Below are the code and all the weights of a small trained network. Each question names an input and a target symbol and asks about switching units off, where a switched-off unit gives its printed mean instead of its output.

import numpy as np


def w(rows, s, z=0):
    codes = np.array(rows[::2]) - 128.0
    scale = np.full(codes.shape[1], s)
    scale[-1] = z or s
    return codes * scale


def norm(h):
    return h / np.sqrt((h * h).mean(-1, keepdims=True) + 1e-5)


def f(y):
    return y / 2 * (1 + np.tanh(0.7978845608 * (y + 0.044715 * y**3)))


def softmax(a):
    e = np.exp(a - a.max(-1, keepdims=True))
    return e / e.sum(-1, keepdims=True)


def log_softmax(a):
    a = a - a.max(-1, keepdims=True)
    return a - np.log(np.exp(a).sum(-1, keepdims=True))


def net(x, mask):
    ids = ['Παζθλμτψω'.index(c) for c in x.split()]
    T = len(ids)
    res = E[ids] + P[:T]
    r = norm(res)
    for j in range(2):
        rows = slice(3 * j, 3 * j + 3)
        q, k, v = (r @ M[0][rows].T for M in (Q, K, V))
        z = softmax(np.where(np.tri(T) > 0, q @ k.T / 3**0.5, -1e9)) @ v
        o = O[0][rows]
        res = res + np.where(mask[j], z, o[:, -1]) @ o[:, :-1]
    y = f(norm(res) @ A[0][:, :-1].T + A[0][:, -1])
    res = res + np.where(mask[2:18], y, B[0][:, -1]) @ B[0][:, :-1]
    return log_softmax(norm(res)[-1] @ U[:, :-1].T + U[:, -1])


Q, K, V, O, A, B = {}, {}, {}, {}, {}, {}
E = w([
[120,155,88,210,106,143,130,124,27,106],'Π',
[100,102,158,147,130,69,96,156,143,134],'α',
[153,117,168,100,143,91,173,129,85,105],'ζ',
[149,87,140,94,117,69,129,127,81,153],'θ',
[145,193,166,125,205,92,151,127,115,143],'λ',
[51,120,178,217,187,134,4,116,133,140],'μ',
[134,149,81,69,160,145,136,82,146,151],'τ',
[105,188,134,93,117,85,92,102,132,192],'ψ',
[84,75,139,96,140,112,139,157,131,135],'ω',
],0.023)
P = w([
[210,168,186,143,53,214,84,145,201,130],'0',
[68,122,53,114,244,18,39,121,61,55],'1',
[217,234,4,111,101,147,235,142,169,109],'2',
[189,89,223,199,62,137,200,88,94,169],'3',
[68,87,26,122,254,39,33,91,69,50],'4',
[235,207,78,46,89,131,128,161,117,112],'5',
[151,68,200,200,134,189,168,92,120,186],'6',
],0.0086)
Q[0] = w([
[164,139,33,115,214,108,90,31,111,101],'H1',
[44,125,56,45,178,138,76,172,108,89],'H1',
[159,141,137,115,69,187,225,172,170,155],'H1',
[78,170,153,176,173,181,68,155,166,68],'H2',
[198,192,209,171,24,255,197,135,158,154],'H2',
[71,146,99,133,165,67,71,50,27,72],'H2',
],0.0065)
K[0] = w([
[195,140,78,134,113,157,68,117,155,93],'H1',
[130,54,114,8,139,194,48,147,162,119],'H1',
[78,158,133,155,167,133,236,82,111,106],'H1',
[72,162,148,160,158,138,82,118,148,93],'H2',
[64,155,105,164,178,105,227,43,89,111],'H2',
[255,194,148,149,110,209,73,203,86,119],'H2',
],0.0087)
V[0] = w([
[152,191,186,194,120,200,155,38,198,197],'H1',
[193,157,103,104,158,126,99,3,116,68],'H1',
[192,138,193,111,123,136,98,132,181,54],'H1',
[170,12,102,166,60,74,120,152,95,128],'H2',
[168,172,151,203,157,10,66,161,233,188],'H2',
[115,125,134,250,215,153,81,138,33,59],'H2',
],0.0057)
O[0] = w([
[143,17,189,75,23,84,118,145,167,21,66],'H1',
[137,171,37,192,163,45,207,104,188,73,159],'H1',
[113,90,25,156,178,157,95,133,185,137,165],'H1',
[111,1,40,188,154,101,102,198,181,82,207],'H2',
[190,135,176,219,107,48,175,187,187,175,253],'H2',
[25,155,128,180,101,88,182,211,86,138,61],'H2',
],0.0079,0.0027)
A[0] = w([
[147,182,125,99,161,74,106,158,133,145,27],'N1',
[141,90,185,40,73,170,158,99,153,161,95],'N2',
[122,117,114,204,118,64,149,237,179,148,67],'N3',
[72,74,131,223,56,145,65,35,102,64,86],'N4',
[163,83,149,105,107,174,129,99,129,173,134],'N5',
[83,138,97,107,188,61,139,85,81,46,172],'N6',
[116,167,154,118,145,185,254,50,150,156,248],'N7',
[169,92,175,132,163,114,194,126,67,85,4],'N8',
[78,160,33,76,150,154,144,96,94,130,42],'N9',
[162,157,60,43,203,120,100,151,98,158,144],'N10',
[169,177,171,138,110,186,165,137,109,108,136],'N11',
[38,99,150,115,119,114,100,124,183,97,172],'N12',
[208,129,67,82,150,115,205,172,59,99,68],'N13',
[136,49,146,156,86,139,107,57,99,159,87],'N14',
[90,82,201,113,56,197,115,200,207,127,61],'N15',
[127,66,153,130,92,151,153,106,67,80,81],'N16',
],0.0094,0.0035)
B[0] = w([
[143,106,114,194,146,109,219,118,98,94,167],'N1',
[110,75,22,129,146,221,118,177,101,83,161],'N2',
[127,79,123,115,68,182,128,59,206,193,231],'N3',
[185,102,195,78,193,90,142,60,170,90,182],'N4',
[35,146,111,132,81,173,122,153,117,164,163],'N5',
[78,193,122,103,51,166,159,206,172,142,237],'N6',
[142,62,174,108,111,113,108,108,48,161,204],'N7',
[151,138,167,90,199,103,118,132,161,195,162],'N8',
[133,164,194,71,136,157,92,158,187,153,180],'N9',
[137,69,202,156,113,118,123,111,119,55,255],'N10',
[69,94,106,96,185,87,114,91,107,83,149],'N11',
[143,255,81,99,132,169,128,128,66,79,150],'N12',
[54,179,91,181,150,143,74,154,182,115,223],'N13',
[108,137,114,164,117,141,185,84,150,203,171],'N14',
[40,243,177,91,120,125,151,240,85,58,151],'N15',
[114,114,110,110,149,111,189,105,128,193,154],'N16',
],0.0084,0.0066)
U = w([
[46,192,55,122,93,185,123,167,83,130,252],'Π',
[186,52,75,199,114,142,122,70,217,208,122],'α',
[85,205,163,99,163,130,100,157,193,70,64],'ζ',
[156,82,2,174,176,98,59,153,179,55,93],'θ',
[124,169,156,192,147,75,203,61,59,90,158],'λ',
[82,167,151,194,32,115,132,161,207,190,57],'μ',
[182,203,127,34,65,135,107,69,219,57,116],'τ',
[248,136,220,95,121,51,119,56,123,137,100],'ψ',
[155,66,174,54,155,202,61,31,105,96,162],'ω',
],0.0091,0.0042)

Each question gives the input, a string of symbols that net reads in full, and the target symbol t.
The units are the heads (3 rows each of Q, K, V and O) and the neurons (one row each of A and B). Each row of codes is followed by its name. A weight is (code - 128) times the scale printed after its matrix; where a second scale follows, it is the last column's (O, A, B and U).
mask holds one flag per unit, heads first, then neurons. A switched-off unit (its flag False) gives its mean, the last column of its rows in O or B, instead of its output. The means were averaged over made-up inputs and are rounded, as every weight is.
A unit's drop is (log p(t) with every unit on - log p(t) with that unit switched off) / (log p(t) with every unit on - log p(t) with every unit switched off).
The circuit of an input: a set's keep is (log p(t) with only the set's units on - log p(t) with every unit switched off) / (log p(t) with every unit on - log p(t) with every unit switched off). Starting from the 12 units with the biggest drops (on a tie, the unit counted first), units are removed one at a time, each time the one whose removal leaves the highest keep (on an exact tie, the one counted first), for as long as the keep stays at least 0.8.
units of the circuit, in order: the units of the circuit, biggest drop first
most important unit: the unit with the biggest drop
top k neurons: the k neurons with the biggest drops, biggest first
which heads matter: for each layer, one digit per head in row order, 1 if its drop is at least 0.15 and else 0, layers parted by /
input α θ ψ ζ θ, target α: units of the circuit, in order : H2, N3
input α θ θ λ θ Π λ, target ψ: units of the circuit, in order : H1, N7
input θ Π ψ Π Π, target θ: which heads matter : 01
input ψ ψ α, target α: which heads matter : 00
input λ α λ ψ, target ψ: which heads matter : 01
input λ α μ τ θ, target λ: units of the circuit, in order : N1, H1
input ζ Π τ ζ τ, target ζ: which heads matter : 10
input Π θ θ ω θ θ ζ, target α: which heads matter : 01
input λ λ λ ζ ω, target λ: most important unit : H2
input Π τ Π θ λ ψ, target ψ: units of the circuit, in order : N10, N6
input Π θ μ ζ λ λ, target λ: which heads matter : 00
input ω τ ζ Π μ, target ω: units of the circuit, in order : H1, N4
input τ ζ ω, target ω: which heads matter : 01
input Π α θ α λ, target Π: which heads matter : 01
input Π τ ψ ζ θ θ τ, target ω: which heads matter : 00
input ψ ω θ Π ω, target ψ: which heads matter : 01
input τ ω ψ Π θ, target τ: which heads matter : 11
input θ τ ω, target ω: top 2 neurons : N7, N10
input Π μ Π μ, target λ: units of the circuit, in order : N4, H2
input ω ζ ψ θ θ, target ω: most important unit : H1
input α α θ, target θ: units of the circuit, in order : H2, N13
